Here is a tiny trained network, its code and every weight. The questions are about switching its units off for an input and a class, where a switched-off unit gives its printed mean instead of its output.

import numpy as np


def w(rows, s, z=0):
    codes = np.array(rows[::2]) - 128.0
    scale = np.full(codes.shape[1], s)
    scale[-1] = z or s
    return codes * scale


def f(y):
    return np.maximum(y, 0)


def log_softmax(a):
    a = a - a.max(-1, keepdims=True)
    return a - np.log(np.exp(a).sum(-1, keepdims=True))


def net(x, mask):
    res = np.array(x, float).reshape(1, 5) / 4 @ E
    y = f(res @ A[0][:, :-1].T + A[0][:, -1])
    res = res + np.where(mask, y, B[0][:, -1]) @ B[0][:, :-1]
    return log_softmax(res[-1] @ U[:, :-1].T + U[:, -1])


A, B = {}, {}
E = w([
[110,254,150,119,113],'x0',
[112,155,135,1,49],'x1',
[103,117,39,66,53],'x2',
[64,110,86,139,211],'x3',
[121,199,31,121,198],'x4',
],0.0086)
A[0] = w([
[213,124,108,85,180,94],'n0',
[101,169,155,113,91,160],'n1',
[133,126,115,143,190,241],'n2',
[138,130,138,109,130,214],'n3',
[91,88,133,156,190,57],'n4',
[149,132,137,94,177,44],'n5',
[109,72,144,202,44,128],'n6',
[90,136,58,64,94,138],'n7',
[101,140,78,87,97,60],'n8',
[78,101,117,173,188,71],'n9',
[115,107,117,153,140,23],'n10',
[110,194,177,77,136,161],'n11',
[117,141,111,103,126,41],'n12',
[118,97,125,140,206,101],'n13',
[98,133,101,107,113,76],'n14',
[127,188,169,114,125,98],'n15',
[134,149,157,115,130,2],'n16',
[115,254,77,168,194,87],'n17',
],0.02,0.0044)
B[0] = w([
[194,220,84,114,216,156],'n0',
[103,194,186,144,87,192],'n1',
[110,120,73,142,187,208],'n2',
[160,161,130,128,142,159],'n3',
[63,102,184,106,159,203],'n4',
[159,141,96,124,155,142],'n5',
[217,40,144,159,119,210],'n6',
[126,138,111,17,116,231],'n7',
[120,119,131,53,92,192],'n8',
[62,142,187,130,174,211],'n9',
[125,183,164,128,152,153],'n10',
[118,230,172,180,134,211],'n11',
[137,131,108,93,159,149],'n12',
[103,120,152,111,200,206],'n13',
[146,131,124,74,143,162],'n14',
[129,187,155,171,95,183],'n15',
[119,124,148,153,96,140],'n16',
[92,62,2,220,37,249],'n17',
],0.029,0.015)
U = w([
[68,76,162,115,101,2],'0',
[108,137,144,1,65,206],'1',
[139,139,98,135,204,140],'2',
[50,105,49,166,107,65],'3',
[39,66,173,139,237,182],'4',
[201,43,218,144,127,169],'5',
[132,177,213,170,93,79],'6',
],0.0068,0.0052)

Each question gives the input, the list of numbers given to net, and the class t.
The units are the neurons (one row each of A and B). Each row of codes is followed by its name. A weight is (code - 128) times the scale printed after its matrix; where a second scale follows, it is the last column's (A, B and U).
mask holds one flag per neuron, in row order. A switched-off neuron (its flag False) gives its mean, the last column of its row in B, instead of its output. The means were averaged over made-up inputs and are rounded, as every weight is.
A unit's drop is (log p(t) with every unit on - log p(t) with that unit switched off) / (log p(t) with every unit on - log p(t) with every unit switched off).
The circuit of an input: a set's keep is (log p(t) with only the set's units on - log p(t) with every unit switched off) / (log p(t) with every unit on - log p(t) with every unit switched off). Starting from the 12 units with the biggest drops (on a tie, the unit counted first), units are removed one at a time, each time the one whose removal leaves the highest keep (on an exact tie, the one counted first), for as long as the keep stays at least 0.8.
circuit, biggest first: the units of the circuit, biggest drop first
most important unit: the unit with the biggest drop
top k neurons: the k neurons with the biggest drops, biggest first
drop of u: that unit's drop, to one decimal
input [7,4,2,5,-6], class 6: most important unit => n11
input [-3,7,-5,4,-2], class 6: circuit, biggest first => n7, n2, n13
input [2,-2,7,-6,7], class 1: top 2 neurons => n7, n8
input [-6,0,2,-3,5], class 1: circuit, biggest first => n17, n9
input [4,-1,1,-5,-7], class 5: top 2 neurons => n6, n9
input [1,8,-2,7,5], class 1: top 3 neurons => n7, n8, n14
input [-7,-2,5,-1,4], class 1: top 2 neurons => n7, n17
input [3,0,-8,0,5], class 3: drop of n17 => 1.7
input [-1,1,7,8,0], class 1: drop of n2 => 0.0
input [-3,4,1,7,0], class 1: drop of n7 => 0.2
